Below is a small trained network, with its code and all its weights. Each question gives an input and a target symbol and asks what happens when units are switched off, that is, made to give their printed mean instead of their output.

import numpy as np


def w(rows, s, z=0):
    codes = np.array(rows[::2]) - 128.0
    scale = np.full(codes.shape[1], s)
    scale[-1] = z or s
    return codes * scale


def f(y):
    return y / 2 * (1 + np.tanh(0.7978845608 * (y + 0.044715 * y**3)))


def softmax(a):
    e = np.exp(a - a.max(-1, keepdims=True))
    return e / e.sum(-1, keepdims=True)


def log_softmax(a):
    a = a - a.max(-1, keepdims=True)
    return a - np.log(np.exp(a).sum(-1, keepdims=True))


def net(x, mask):
    ids = ['αγδζηλξπστψω'.index(c) for c in x.split()]
    T = len(ids)
    res = E[ids] + P[:T]
    q, k, v = (res @ M[0].T for M in (Q, K, V))
    z = softmax(np.where(np.tri(T) > 0, q @ k.T / 2**0.5, -1e9)) @ v
    res = res + np.where(mask[0], z, O[0][:, -1]) @ O[0][:, :-1]
    y = f(res @ A[0][:, :-1].T + A[0][:, -1])
    res = res + np.where(mask[1:9], y, B[0][:, -1]) @ B[0][:, :-1]
    return log_softmax(res[-1] @ U[:, :-1].T + U[:, -1])


Q, K, V, O, A, B = {}, {}, {}, {}, {}, {}
E = w([
[164,186,108,57,214,127],'α',
[7,214,56,108,71,94],'γ',
[211,63,163,69,169,117],'δ',
[155,35,50,151,170,154],'ζ',
[93,85,226,249,147,216],'η',
[199,110,125,74,182,137],'λ',
[196,172,89,75,191,182],'ξ',
[206,148,175,194,115,118],'π',
[203,129,25,170,62,178],'σ',
[189,166,105,72,194,173],'τ',
[178,106,79,193,84,92],'ψ',
[187,103,139,51,189,98],'ω',
],0.015)
P = w([
[172,231,223,2,118,240],'0',
[140,131,72,95,154,131],'1',
[153,107,81,105,152,137],'2',
[135,90,97,95,135,131],'3',
[130,72,103,88,123,127],'4',
[153,52,108,89,113,141],'5',
[84,64,106,48,98,87],'6',
[140,32,121,74,93,127],'7',
[124,30,135,62,93,116],'8',
[124,23,143,53,89,109],'9',
],0.0075)
Q[0] = w([
[112,112,124,150,88,123],'h0',
[115,90,116,254,133,37],'h0',
],0.021)
K[0] = w([
[108,148,56,209,131,110],'h0',
[123,72,84,243,251,28],'h0',
],0.014)
V[0] = w([
[142,62,206,103,160,82],'h0',
[167,33,129,151,8,233],'h0',
],0.015)
O[0] = w([
[195,120,42,215,193,148,96],'h0',
[154,67,110,161,102,250,251],'h0',
],0.012,0.017)
A[0] = w([
[148,148,158,154,205,145,82],'n0',
[72,47,240,115,200,157,99],'n1',
[40,149,95,202,121,165,103],'n2',
[101,249,61,167,45,142,156],'n3',
[57,95,163,157,101,148,19],'n4',
[128,93,71,191,125,155,156],'n5',
[139,131,104,50,170,123,133],'n6',
[176,136,103,178,90,101,252],'n7',
],0.014,0.004)
B[0] = w([
[81,102,111,152,86,75,146],'n0',
[105,170,114,155,122,175,211],'n1',
[198,156,176,151,137,192,185],'n2',
[149,128,81,148,116,192,144],'n3',
[148,105,124,124,142,4,201],'n4',
[71,136,141,78,145,86,253],'n5',
[183,92,164,165,161,137,138],'n6',
[170,161,92,160,61,137,150],'n7',
],0.018,0.027)
U = w([
[174,254,101,101,23,218,252],'α',
[67,105,157,138,70,6,150],'γ',
[126,96,152,144,168,151,19],'δ',
[43,99,71,111,243,160,162],'ζ',
[52,194,237,164,134,109,108],'η',
[126,51,129,199,166,151,97],'λ',
[147,175,151,107,195,75,64],'ξ',
[160,100,116,167,193,245,98],'π',
[168,136,177,113,160,175,54],'σ',
[155,141,148,121,177,149,83],'τ',
[125,79,129,166,172,158,74],'ψ',
[117,54,114,231,162,112,124],'ω',
],0.0067,0.0037)

Each question gives the input, a string of symbols that net reads in full, and the target symbol t.
The units are the heads (2 rows each of Q, K, V and O) and the neurons (one row each of A and B). Each row of codes is followed by its name. A weight is (code - 128) times the scale printed after its matrix; where a second scale follows, it is the last column's (O, A, B and U).
mask holds one flag per unit, heads first, then neurons. A switched-off unit (its flag False) gives its mean, the last column of its rows in O or B, instead of its output. The means were averaged over made-up inputs and are rounded, as every weight is.
A unit's drop is (log p(t) with every unit on - log p(t) with that unit switched off) / (log p(t) with every unit on - log p(t) with every unit switched off).
The circuit of an input: a set's keep is (log p(t) with only the set's units on - log p(t) with every unit switched off) / (log p(t) with every unit on - log p(t) with every unit switched off). Starting from all 9 units, units are removed one at a time, each time the one whose removal leaves the highest keep (on an exact tie, the one counted first), for as long as the keep stays at least 0.8.
units of the circuit, in order: the units of the circuit, biggest drop first
most important unit: the unit with the biggest drop
k most important neurons: the k neurons with the biggest drops, biggest first
input η ψ τ η η ψ σ η ξ, target ζ: units of the circuit, in order => [h0 n5 n2]
input η η ξ σ α π α ψ, target α: 2 most important neurons => [n7 n4]
input ψ σ σ γ δ, target π: 3 most important neurons => [n5 n4 n7]
input α η π γ η ω ω, target ξ: units of the circuit, in order => [h0 n6]
input δ η γ η ζ σ ψ α, target γ: units of the circuit, in order => [h0 n0 n2]
input ψ η η γ σ α, target π: most important unit => n5
input η π η σ α, target ζ: units of the circuit, in order => [h0 n2 n5]
input γ π δ τ, target η: units of the circuit, in order => [h0 n4]
input η σ ξ η γ ω, target ζ: units of the circuit, in order => [h0 n2 n5]
input ψ σ δ η η σ σ, target γ: units of the circuit, in order => [h0 n4 n1]
input η π ξ, target ζ: units of the circuit, in order => [n5 h0]
input η η η γ, target α: 2 most important neurons => [n3 n5]
input η σ σ ξ λ, target ζ: 2 most important neurons => [n4 n2]
input σ ω ω η α, target α: units of the circuit, in order => [h0 n1]
input σ γ η σ σ ω σ η η ξ, target α: 2 most important neurons => [n1 n5]
input ω σ σ η η ξ η ψ ξ, target ω: 4 most important neurons => [n5 n6 n0 n4]
input γ ψ η ξ σ ω δ, target η: units of the circuit, in order => [h0 n1]
input η η ψ η γ η λ λ α, target ζ: 2 most important neurons => [n2 n4]
input δ η α η δ σ γ σ ψ λ, target γ: 2 most important neurons => [n0 n2]
input η η η γ ω σ σ, target γ: 2 most important neurons => [n1 n2]
input ψ η ψ γ η γ σ ω, target π: units of the circuit, in order => [n5 n4 n7]
input ψ η ψ δ η σ η η δ, target π: most important unit => n4
input ω η η ω, target ω: most important unit => h0
input η η σ α τ η π γ, target α: 3 most important neurons => [n5 n3 n0]
input α ξ η τ, target ξ: 2 most important neurons => [n6 n1]
input σ π η σ ξ ω δ δ, target α: 2 most important neurons => [n1 n5]
input η τ ω ψ ζ, target ζ: most important unit => n4
input α η η λ, target ξ: 2 most important neurons => [n6 n1]
input α α η σ η η α, target ξ: 3 most important neurons => [n6 n1 n2]
input η σ η η η η ζ η ψ, target α: 3 most important neurons => [n4 n7 n0]
